Here is a tiny trained network, its code and every weight. The questions are about switching its units off for an input and a class, where a switched-off unit gives its printed mean instead of its output.

import numpy as np


def w(rows, s, z=0):
    codes = np.array(rows[::2]) - 128.0
    scale = np.full(codes.shape[1], s)
    scale[-1] = z or s
    return codes * scale


def norm(h):
    return h / np.sqrt((h * h).mean(-1, keepdims=True) + 1e-5)


def f(y):
    return y / 2 * (1 + np.tanh(0.7978845608 * (y + 0.044715 * y**3)))


def log_softmax(a):
    a = a - a.max(-1, keepdims=True)
    return a - np.log(np.exp(a).sum(-1, keepdims=True))


def net(x, mask):
    res = np.array(x, float).reshape(1, 2) / 4 @ E
    u = 0
    for l in range(2):
        y = f(norm(res) @ A[l][:, :-1].T + A[l][:, -1])
        res = res + np.where(mask[u : u + 7], y, B[l][:, -1]) @ B[l][:, :-1]
        u += 7
    return log_softmax(norm(res)[-1] @ U[:, :-1].T + U[:, -1])


A, B = {}, {}
E = w([
[220,127,60,140,64,132,126,101,90,158,126],'x0',
[79,45,145,213,87,249,122,42,168,188,89],'x1',
],0.012)
A[0] = w([
[116,161,113,105,147,69,115,84,116,123,147,158],'0.n0',
[194,142,112,119,132,63,122,162,138,124,139,23],'0.n1',
[102,162,151,57,191,3,127,216,137,85,132,115],'0.n2',
[210,151,102,90,122,38,133,157,120,115,132,249],'0.n3',
[112,139,108,141,160,96,128,184,54,118,149,63],'0.n4',
[150,173,114,109,125,114,132,129,147,130,143,26],'0.n5',
[233,153,88,138,124,57,132,136,140,141,147,107],'0.n6',
],0.019,0.0018)
B[0] = w([
[90,100,155,125,131,157,136,96,122,104,106,163],'0.n0',
[116,130,120,116,148,102,141,89,163,150,123,185],'0.n1',
[121,175,94,164,165,37,148,89,4,99,200,254],'0.n2',
[104,135,136,200,154,145,121,115,157,147,155,220],'0.n3',
[143,115,118,119,117,135,122,145,91,105,140,174],'0.n4',
[134,134,116,115,118,103,145,118,119,159,111,153],'0.n5',
[137,115,133,107,111,144,130,150,110,120,112,195],'0.n6',
],0.04,0.036)
A[1] = w([
[70,147,166,103,156,81,116,147,50,59,155,84],'1.n0',
[147,118,148,78,134,167,115,233,187,107,115,87],'1.n1',
[77,168,160,146,107,85,95,78,5,105,184,77],'1.n2',
[134,121,113,199,170,151,167,146,130,163,143,61],'1.n3',
[175,121,118,120,101,151,144,189,53,119,115,233],'1.n4',
[157,111,107,55,86,116,136,108,102,130,91,72],'1.n5',
[52,155,156,119,212,41,150,165,126,114,145,252],'1.n6',
],0.027,0.0022)
B[1] = w([
[26,168,108,235,185,38,117,88,40,241,211,204],'1.n0',
[130,95,133,103,101,153,99,176,107,119,104,131],'1.n1',
[74,146,139,172,192,111,156,126,94,103,173,253],'1.n2',
[153,168,116,96,81,90,106,101,162,189,119,179],'1.n3',
[77,102,196,136,75,156,111,252,105,151,100,140],'1.n4',
[167,110,79,56,187,125,88,135,119,48,127,133],'1.n5',
[163,105,106,140,152,131,146,218,24,50,150,199],'1.n6',
],0.018,0.049)
U = w([
[127,154,129,133,80,150,82,61,217,252,84,195],'0',
[181,153,119,104,209,150,168,103,193,53,115,4],'1',
[131,88,144,104,122,188,83,231,104,113,81,168],'2',
[94,176,102,215,250,77,166,97,49,108,201,183],'3',
],0.011,0.0034)

Each question gives the input, the list of numbers given to net, and the class t.
The units are the neurons (one row each of A and B). Each row of codes is followed by its name. A weight is (code - 128) times the scale printed after its matrix; where a second scale follows, it is the last column's (A, B and U).
mask holds one flag per neuron, layer by layer. A switched-off neuron (its flag False) gives its mean, the last column of its row in B, instead of its output. The means were averaged over made-up inputs and are rounded, as every weight is.
A unit's drop is (log p(t) with every unit on - log p(t) with that unit switched off) / (log p(t) with every unit on - log p(t) with every unit switched off).
The circuit of an input: a set's keep is (log p(t) with only the set's units on - log p(t) with every unit switched off) / (log p(t) with every unit on - log p(t) with every unit switched off). Starting from the 12 units with the biggest drops (on a tie, the unit counted first), units are removed one at a time, each time the one whose removal leaves the highest keep (on an exact tie, the one counted first), for as long as the keep stays at least 0.8.
circuit, biggest first: the units of the circuit, biggest drop first
k most important neurons: the k neurons with the biggest drops, biggest first
top k neurons in layer l: the k neurons of layer l with the biggest drops, biggest first
drop when u is switched off: that unit's drop, to one decimal
input [-4,3], class 2: top 2 neurons in layer 0 : [0.n2, 0.n3]
input [6,4], class 2: 4 most important neurons : [0.n2, 0.n3, 0.n1, 1.n0]
input [1,2], class 0: 2 most important neurons : [0.n2, 1.n2]
input [7,2], class 2: 3 most important neurons : [0.n2, 0.n3, 0.n1]
input [-5,2], class 2: circuit, biggest first : [0.n2, 1.n0, 1.n2]
input [0,4], class 0: circuit, biggest first : [0.n2, 1.n2, 1.n6]
input [-6,8], class 0: circuit, biggest first : [0.n2, 1.n6, 1.n2]
input [8,3], class 2: top 3 neurons in layer 0 : [0.n2, 0.n3, 0.n1]
input [-2,7], class 0: top 3 neurons in layer 1 : [1.n6, 1.n2, 1.n0]
input [4,4], class 0: top 4 neurons in layer 0 : [0.n2, 0.n4, 0.n6, 0.n5]
input [-1,5], class 0: top 3 neurons in layer 0 : [0.n2, 0.n6, 0.n4]
input [-1,1], class 0: drop when 0.n4 is switched off : 0.6
input [5,2], class 2: drop when 1.n5 is switched off : 0.0
input [3,1], class 2: drop when 0.n2 is switched off : 0.9
